Below are the code and all the weights of a small trained network. Each question names an input and a target symbol and asks about switching units off, where a switched-off unit gives its printed mean instead of its output.

import numpy as np


def w(rows, s, z=0):
    codes = np.array(rows[::2]) - 128.0
    scale = np.full(codes.shape[1], s)
    scale[-1] = z or s
    return codes * scale


def f(y):
    return np.maximum(y, 0)


def softmax(a):
    e = np.exp(a - a.max(-1, keepdims=True))
    return e / e.sum(-1, keepdims=True)


def log_softmax(a):
    a = a - a.max(-1, keepdims=True)
    return a - np.log(np.exp(a).sum(-1, keepdims=True))


def net(x, mask):
    ids = ['γδεζλμξπτω'.index(c) for c in x.split()]
    T = len(ids)
    res = E[ids] + P[:T]
    r = res
    for j in range(2):
        rows = slice(3 * j, 3 * j + 3)
        q, k, v = (r @ M[0][rows].T for M in (Q, K, V))
        z = softmax(np.where(np.tri(T) > 0, q @ k.T / 3**0.5, -1e9)) @ v
        o = O[0][rows]
        res = res + np.where(mask[j], z, o[:, -1]) @ o[:, :-1]
    y = f(res @ A[0][:, :-1].T + A[0][:, -1])
    res = res + np.where(mask[2:18], y, B[0][:, -1]) @ B[0][:, :-1]
    return log_softmax(res[-1] @ U[:, :-1].T + U[:, -1])


Q, K, V, O, A, B = {}, {}, {}, {}, {}, {}
E = w([
[88,145,147],'γ',
[123,73,8],'δ',
[121,83,35],'ε',
[34,94,194],'ζ',
[80,118,150],'λ',
[108,169,121],'μ',
[177,186,70],'ξ',
[215,145,51],'π',
[110,158,138],'τ',
[133,82,21],'ω',
],0.017)
P = w([
[133,168,216],'0',
[11,215,12],'1',
[230,131,124],'2',
[130,199,255],'3',
[52,170,44],'4',
[247,123,108],'5',
[169,193,229],'6',
[62,156,71],'7',
],0.011)
Q[0] = w([
[117,30,78],'H0',
[101,249,129],'H0',
[112,114,108],'H0',
[114,196,71],'H1',
[121,85,138],'H1',
[59,201,101],'H1',
],0.014)
K[0] = w([
[39,255,208],'H0',
[239,58,237],'H0',
[179,105,44],'H0',
[208,200,149],'H1',
[3,83,63],'H1',
[146,152,210],'H1',
],0.0076)
V[0] = w([
[102,170,171],'H0',
[137,198,159],'H0',
[227,93,85],'H0',
[84,155,76],'H1',
[57,171,93],'H1',
[82,133,3],'H1',
],0.011)
O[0] = w([
[152,162,87,158],'H0',
[101,254,134,253],'H0',
[67,139,102,159],'H0',
[126,122,249,175],'H1',
[46,106,120,206],'H1',
[75,159,152,99],'H1',
],0.0088,0.0026)
A[0] = w([
[130,107,173,61],'N0',
[206,129,239,141],'N1',
[142,133,92,166],'N2',
[43,166,193,56],'N3',
[156,92,187,152],'N4',
[253,116,120,114],'N5',
[151,150,177,83],'N6',
[150,57,111,247],'N7',
[148,125,50,252],'N8',
[124,62,164,9],'N9',
[123,212,244,148],'N10',
[129,104,182,157],'N11',
[127,161,162,98],'N12',
[233,144,122,138],'N13',
[40,191,113,154],'N14',
[155,185,122,137],'N15',
],0.013,0.0044)
B[0] = w([
[146,154,134,141],'N0',
[196,46,114,174],'N1',
[89,139,197,178],'N2',
[143,161,55,207],'N3',
[78,99,194,149],'N4',
[100,108,114,182],'N5',
[254,173,176,150],'N6',
[112,165,203,148],'N7',
[93,116,137,234],'N8',
[79,97,92,138],'N9',
[162,169,128,232],'N10',
[177,70,128,156],'N11',
[156,226,170,156],'N12',
[68,146,108,196],'N13',
[143,73,133,254],'N14',
[139,53,135,205],'N15',
],0.0079,0.011)
U = w([
[27,184,67,201],'γ',
[70,43,141,251],'δ',
[230,2,6,156],'ε',
[83,228,190,112],'ζ',
[135,112,190,50],'λ',
[211,91,56,16],'μ',
[72,77,225,115],'ξ',
[184,32,173,162],'π',
[65,90,222,48],'τ',
[164,121,128,33],'ω',
],0.0072,0.0027)

Each question gives the input, a string of symbols that net reads in full, and the target symbol t.
The units are the heads (3 rows each of Q, K, V and O) and the neurons (one row each of A and B). Each row of codes is followed by its name. A weight is (code - 128) times the scale printed after its matrix; where a second scale follows, it is the last column's (O, A, B and U).
mask holds one flag per unit, heads first, then neurons. A switched-off unit (its flag False) gives its mean, the last column of its rows in O or B, instead of its output. The means were averaged over made-up inputs and are rounded, as every weight is.
A unit's drop is (log p(t) with every unit on - log p(t) with that unit switched off) / (log p(t) with every unit on - log p(t) with every unit switched off).
The circuit of an input: a set's keep is (log p(t) with only the set's units on - log p(t) with every unit switched off) / (log p(t) with every unit on - log p(t) with every unit switched off). Starting from the 12 units with the biggest drops (on a tie, the unit counted first), units are removed one at a time, each time the one whose removal leaves the highest keep (on an exact tie, the one counted first), for as long as the keep stays at least 0.8.
units of the circuit, in order: the units of the circuit, biggest drop first
k most important neurons: the k neurons with the biggest drops, biggest first
heads that matter: for each layer, one digit per head in row order, 1 if its drop is at least 0.15 and else 0, layers parted by /
drop when u is switched off: that unit's drop, to one decimal
input ε ξ γ γ ζ π γ, target γ: most important neuron	N3
input τ δ ζ τ, target π: 2 most important neurons	N1; N3
input γ ξ π λ, target γ: units of the circuit, in order	H0; N3
input γ ξ ξ ζ ζ π μ, target γ: 2 most important neurons	N3; N1
input δ γ ζ ε ξ ζ λ, target π: units of the circuit, in order	N1; H0
input ε γ ζ, target π: units of the circuit, in order	H0; N1
input π π ω ζ, target δ: heads that matter	11
input ζ ε ζ γ, target π: heads that matter	10
input ξ π π ε ξ τ ξ ζ, target γ: units of the circuit, in order	N3; H0
input τ π λ μ ξ ξ, target γ: units of the circuit, in order	N13; N14
input π ζ ε ζ ζ ξ, target γ: 3 most important neurons	N13; N14; N1
input τ λ ζ ζ, target π: drop when N11 is switched off	0.2
input μ ξ π ε π π μ, target γ: drop when N3 is switched off	0.4
input τ μ τ ε ξ ξ μ ζ, target γ: units of the circuit, in order	N3
input ξ ζ π τ, target γ: drop when H1 is switched off	0.0
